Below is a small trained network, with its code and all its weights. Each question gives an input and a class and asks what happens when units are switched off, that is, made to give their printed mean instead of their output.

import numpy as np


def w(rows, s, z=0):
    codes = np.array(rows[::2]) - 128.0
    scale = np.full(codes.shape[1], s)
    scale[-1] = z or s
    return codes * scale


def f(y):
    return y / 2 * (1 + np.tanh(0.7978845608 * (y + 0.044715 * y**3)))


def log_softmax(a):
    a = a - a.max(-1, keepdims=True)
    return a - np.log(np.exp(a).sum(-1, keepdims=True))


def net(x, mask):
    res = np.array(x, float).reshape(1, 3) / 4 @ E
    y = f(res @ A[0][:, :-1].T + A[0][:, -1])
    res = res + np.where(mask, y, B[0][:, -1]) @ B[0][:, :-1]
    return log_softmax(res[-1] @ U[:, :-1].T + U[:, -1])


A, B = {}, {}
E = w([
[254,102,50,233,144],'x0',
[159,234,199,126,132],'x1',
[199,101,106,60,249],'x2',
],0.0093)
A[0] = w([
[88,121,185,51,145,9],'neuron 1',
[53,138,117,13,172,88],'neuron 2',
[142,242,182,76,162,182],'neuron 3',
[47,7,69,71,125,51],'neuron 4',
[178,124,143,78,194,33],'neuron 5',
[48,118,202,109,57,203],'neuron 6',
[142,236,161,93,136,2],'neuron 7',
[129,113,140,1,230,65],'neuron 8',
],0.0094,0.0048)
B[0] = w([
[192,230,105,181,172,181],'neuron 1',
[169,168,83,125,176,222],'neuron 2',
[128,5,158,130,121,212],'neuron 3',
[157,72,237,158,104,206],'neuron 4',
[126,151,125,184,57,168],'neuron 5',
[122,77,82,148,91,249],'neuron 6',
[159,213,226,172,108,159],'neuron 7',
[68,108,108,138,66,224],'neuron 8',
],0.027,0.011)
U = w([
[249,113,45,185,176,126],'0',
[157,100,234,116,140,149],'1',
[36,156,88,160,46,139],'2',
[111,56,86,41,162,245],'3',
[97,146,130,61,160,78],'4',
[95,150,134,53,150,75],'5',
[90,147,141,59,162,79],'6',
[99,141,140,42,156,79],'7',
],0.013,0.012)

Each question gives the input, the list of numbers given to net, and the class t.
The units are the neurons (one row each of A and B). Each row of codes is followed by its name. A weight is (code - 128) times the scale printed after its matrix; where a second scale follows, it is the last column's (A, B and U).
mask holds one flag per neuron, in row order. A switched-off neuron (its flag False) gives its mean, the last column of its row in B, instead of its output. The means were averaged over made-up inputs and are rounded, as every weight is.
A unit's drop is (log p(t) with every unit on - log p(t) with that unit switched off) / (log p(t) with every unit on - log p(t) with every unit switched off).
The circuit of an input: a set's keep is (log p(t) with only the set's units on - log p(t) with every unit switched off) / (log p(t) with every unit on - log p(t) with every unit switched off). Starting from all 8 units, units are removed one at a time, each time the one whose removal leaves the highest keep (on an exact tie, the one counted first), for as long as the keep stays at least 0.8.
circuit, biggest first: the units of the circuit, biggest drop first
unit that matters most: the unit with the biggest drop
k most important neurons: the k neurons with the biggest drops, biggest first
drop of u: that unit's drop, to one decimal
input [-3,-1,-2], class 3: circuit, biggest first : (neuron 5; neuron 7)
input [-3,3,1], class 3: circuit, biggest first : (neuron 4; neuron 3)
input [-6,-6,6], class 0: circuit, biggest first : (neuron 2)
input [3,-5,-5], class 1: circuit, biggest first : (neuron 8; neuron 2)
input [3,2,-2], class 3: 4 most important neurons : (neuron 1; neuron 4; neuron 2; neuron 7)
input [-8,-5,0], class 0: 2 most important neurons : (neuron 2; neuron 1)
input [-4,2,-1], class 0: circuit, biggest first : (neuron 8; neuron 4)
input [3,1,-1], class 3: 2 most important neurons : (neuron 1; neuron 2)
input [4,7,8], class 2: 2 most important neurons : (neuron 5; neuron 8)
input [0,5,6], class 2: 3 most important neurons : (neuron 8; neuron 4; neuron 5)
input [-6,-6,-5], class 0: circuit, biggest first : (neuron 8; neuron 2)
input [1,3,5], class 2: 2 most important neurons : (neuron 4; neuron 5)
input [1,3,1], class 3: 4 most important neurons : (neuron 4; neuron 1; neuron 7; neuron 5)
input [-5,-2,-2], class 0: unit that matters most : neuron 8
input [-7,-8,3], class 1: 3 most important neurons : (neuron 4; neuron 8; neuron 5)
input [2,1,-2], class 3: 3 most important neurons : (neuron 1; neuron 4; neuron 8)
input [7,2,8], class 2: circuit, biggest first : (neuron 5; neuron 2; neuron 1)
input [-8,-8,-5], class 0: 2 most important neurons : (neuron 6; neuron 2)
input [-6,6,6], class 0: 3 most important neurons : (neuron 2; neuron 1; neuron 4)
input [6,7,0], class 1: unit that matters most : neuron 2
input [-1,-1,3], class 3: 2 most important neurons : (neuron 7; neuron 1)
input [-3,0,1], class 3: 2 most important neurons : (neuron 5; neuron 7)
input [-8,-4,2], class 0: 2 most important neurons : (neuron 2; neuron 1)
input [-4,4,5], class 2: 3 most important neurons : (neuron 8; neuron 4; neuron 5)
input [-2,-2,8], class 2: drop of neuron 8 : 1.2
input [-5,-3,2], class 0: drop of neuron 6 : 0.0
input [1,-3,3], class 3: circuit, biggest first : (neuron 1)
input [2,-1,-1], class 3: drop of neuron 2 : 0.4
input [-6,-7,7], class 1: drop of neuron 4 : 9.2
